Below is a small trained network, with its code and all its weights. Each question gives an input and a target symbol and asks what happens when units are switched off, that is, made to give their printed mean instead of their output.

import numpy as np


def w(rows, s, z=0):
    codes = np.array(rows[::2]) - 128.0
    scale = np.full(codes.shape[1], s)
    scale[-1] = z or s
    return codes * scale


def norm(h):
    return h / np.sqrt((h * h).mean(-1, keepdims=True) + 1e-5)


def f(y):
    return np.maximum(y, 0)


def softmax(a):
    e = np.exp(a - a.max(-1, keepdims=True))
    return e / e.sum(-1, keepdims=True)


def log_softmax(a):
    a = a - a.max(-1, keepdims=True)
    return a - np.log(np.exp(a).sum(-1, keepdims=True))


def net(x, mask):
    ids = ['αζημστφω'.index(c) for c in x.split()]
    T = len(ids)
    res = E[ids] + P[:T]
    q, k, v = (norm(res) @ M[0].T for M in (Q, K, V))
    z = softmax(np.where(np.tri(T) > 0, q @ k.T / 2**0.5, -1e9)) @ v
    res = res + np.where(mask[0], z, O[0][:, -1]) @ O[0][:, :-1]
    y = f(norm(res) @ A[0][:, :-1].T + A[0][:, -1])
    res = res + np.where(mask[1:13], y, B[0][:, -1]) @ B[0][:, :-1]
    return log_softmax(norm(res)[-1] @ U[:, :-1].T + U[:, -1])


Q, K, V, O, A, B = {}, {}, {}, {}, {}, {}
E = w([
[186,21,135,180,73,104,130],'α',
[162,44,126,199,89,186,128],'ζ',
[126,93,88,95,115,57,209],'η',
[195,102,143,226,3,155,173],'μ',
[111,252,101,168,169,115,162],'σ',
[156,51,197,237,172,166,102],'τ',
[104,204,146,163,117,121,204],'φ',
[129,166,62,110,179,66,150],'ω',
],0.018)
P = w([
[240,142,141,4,136,217,106],'0',
[207,143,74,148,148,154,126],'1',
[150,135,81,229,168,105,144],'2',
[71,120,100,226,160,90,110],'3',
[15,116,131,193,111,76,117],'4',
[8,95,157,169,94,105,99],'5',
[96,64,158,119,64,120,129],'6',
],0.014)
Q[0] = w([
[130,179,6,199,199,73,169],'H1',
[58,69,164,169,95,120,163],'H1',
],0.016)
K[0] = w([
[253,146,133,91,154,164,162],'H1',
[132,123,113,194,158,102,145],'H1',
],0.023)
V[0] = w([
[134,111,149,160,6,163,175],'H1',
[98,219,141,177,105,186,108],'H1',
],0.012)
O[0] = w([
[75,15,169,146,164,221,254,3],'H1',
[186,130,87,203,214,62,193,45],'H1',
],0.016,0.0068)
A[0] = w([
[146,111,138,194,177,65,130,90],'N1',
[66,192,8,77,144,124,203,76],'N2',
[122,119,145,155,193,118,201,92],'N3',
[139,43,177,186,100,196,134,134],'N4',
[71,89,113,134,144,194,209,117],'N5',
[144,123,236,98,67,87,186,91],'N6',
[196,105,117,216,116,133,40,50],'N7',
[114,179,167,178,133,118,109,130],'N8',
[85,141,92,98,219,134,240,2],'N9',
[119,233,229,107,131,145,175,106],'N10',
[127,39,132,160,103,141,107,133],'N11',
[52,139,203,40,99,175,104,135],'N12',
],0.013,0.0095)
B[0] = w([
[197,115,118,100,132,127,136,196],'N1',
[137,71,151,218,70,235,90,183],'N2',
[171,176,152,68,102,101,97,186],'N3',
[46,220,140,147,149,82,101,202],'N4',
[140,142,34,143,124,162,93,199],'N5',
[78,111,113,128,90,114,140,153],'N6',
[120,2,184,201,115,206,151,213],'N7',
[144,47,102,98,116,148,113,210],'N8',
[118,148,252,108,68,105,176,174],'N9',
[128,81,117,133,122,63,130,157],'N10',
[154,146,118,141,130,62,99,187],'N11',
[218,95,117,75,161,118,185,255],'N12',
],0.014,0.0069)
U = w([
[57,89,3,115,201,167,141,145],'α',
[39,180,136,147,37,172,175,131],'ζ',
[105,56,160,14,85,165,140,126],'η',
[19,113,223,151,216,91,161,245],'μ',
[175,148,55,207,215,77,144,104],'σ',
[125,27,144,185,40,182,82,100],'τ',
[189,150,201,168,99,113,200,124],'φ',
[126,189,118,92,84,108,26,108],'ω',
],0.011)

Each question gives the input, a string of symbols that net reads in full, and the target symbol t.
The units are the heads (2 rows each of Q, K, V and O) and the neurons (one row each of A and B). Each row of codes is followed by its name. A weight is (code - 128) times the scale printed after its matrix; where a second scale follows, it is the last column's (O, A, B and U).
mask holds one flag per unit, heads first, then neurons. A switched-off unit (its flag False) gives its mean, the last column of its rows in O or B, instead of its output. The means were averaged over made-up inputs and are rounded, as every weight is.
A unit's drop is (log p(t) with every unit on - log p(t) with that unit switched off) / (log p(t) with every unit on - log p(t) with every unit switched off).
The circuit of an input: a set's keep is (log p(t) with only the set's units on - log p(t) with every unit switched off) / (log p(t) with every unit on - log p(t) with every unit switched off). Starting from the 12 units with the biggest drops (on a tie, the unit counted first), units are removed one at a time, each time the one whose removal leaves the highest keep (on an exact tie, the one counted first), for as long as the keep stays at least 0.8.
units of the circuit, in order: the units of the circuit, biggest drop first
most important unit: the unit with the biggest drop
k most important neurons: the k neurons with the biggest drops, biggest first
drop of u: that unit's drop, to one decimal
input ω ω ω τ σ ω φ, target τ: units of the circuit, in order -> [H1 N8 N12]
input ζ φ ω η η, target φ: units of the circuit, in order -> [H1 N9 N3]
input ζ η α φ ω φ ω, target ζ: units of the circuit, in order -> [H1 N9 N5 N4]
input φ ω η ω ζ φ, target η: most important unit -> N12
input α ω η, target α: units of the circuit, in order -> [H1 N5 N4]
input ζ τ ω τ ζ η σ, target ζ: units of the circuit, in order -> [H1 N5 N9 N4]
input η φ φ, target η: units of the circuit, in order -> [H1 N12]
input η τ τ μ, target μ: units of the circuit, in order -> [H1 N4]
input ζ φ η σ, target ζ: units of the circuit, in order -> [H1 N5 N9 N3]
input α η ω, target α: units of the circuit, in order -> [N5 H1]
input ω μ η η η μ, target ζ: units of the circuit, in order -> [H1 N4]
input ζ η τ ω τ η, target τ: units of the circuit, in order -> [H1 N2]
input φ η η α, target ω: units of the circuit, in order -> [H1 N4 N11]
input μ ω η τ τ ζ ω, target μ: units of the circuit, in order -> [H1]
input μ ζ φ σ, target μ: 2 most important neurons -> [N9 N4]
input ω μ ζ ω φ η, target ζ: 2 most important neurons -> [N5 N9]
input η ζ φ τ, target σ: 2 most important neurons -> [N5 N1]
input α φ φ σ, target α: 2 most important neurons -> [N5 N12]
input η ω ζ ω ζ φ τ, target σ: 2 most important neurons -> [N5 N11]
input τ σ φ σ, target τ: most important unit -> N2
input τ τ ω ω ω, target τ: drop of N11 -> 0.0
input η η ω η, target η: drop of N12 -> 0.3
input ω η ω ω τ η ζ, target μ: drop of N4 -> 0.7
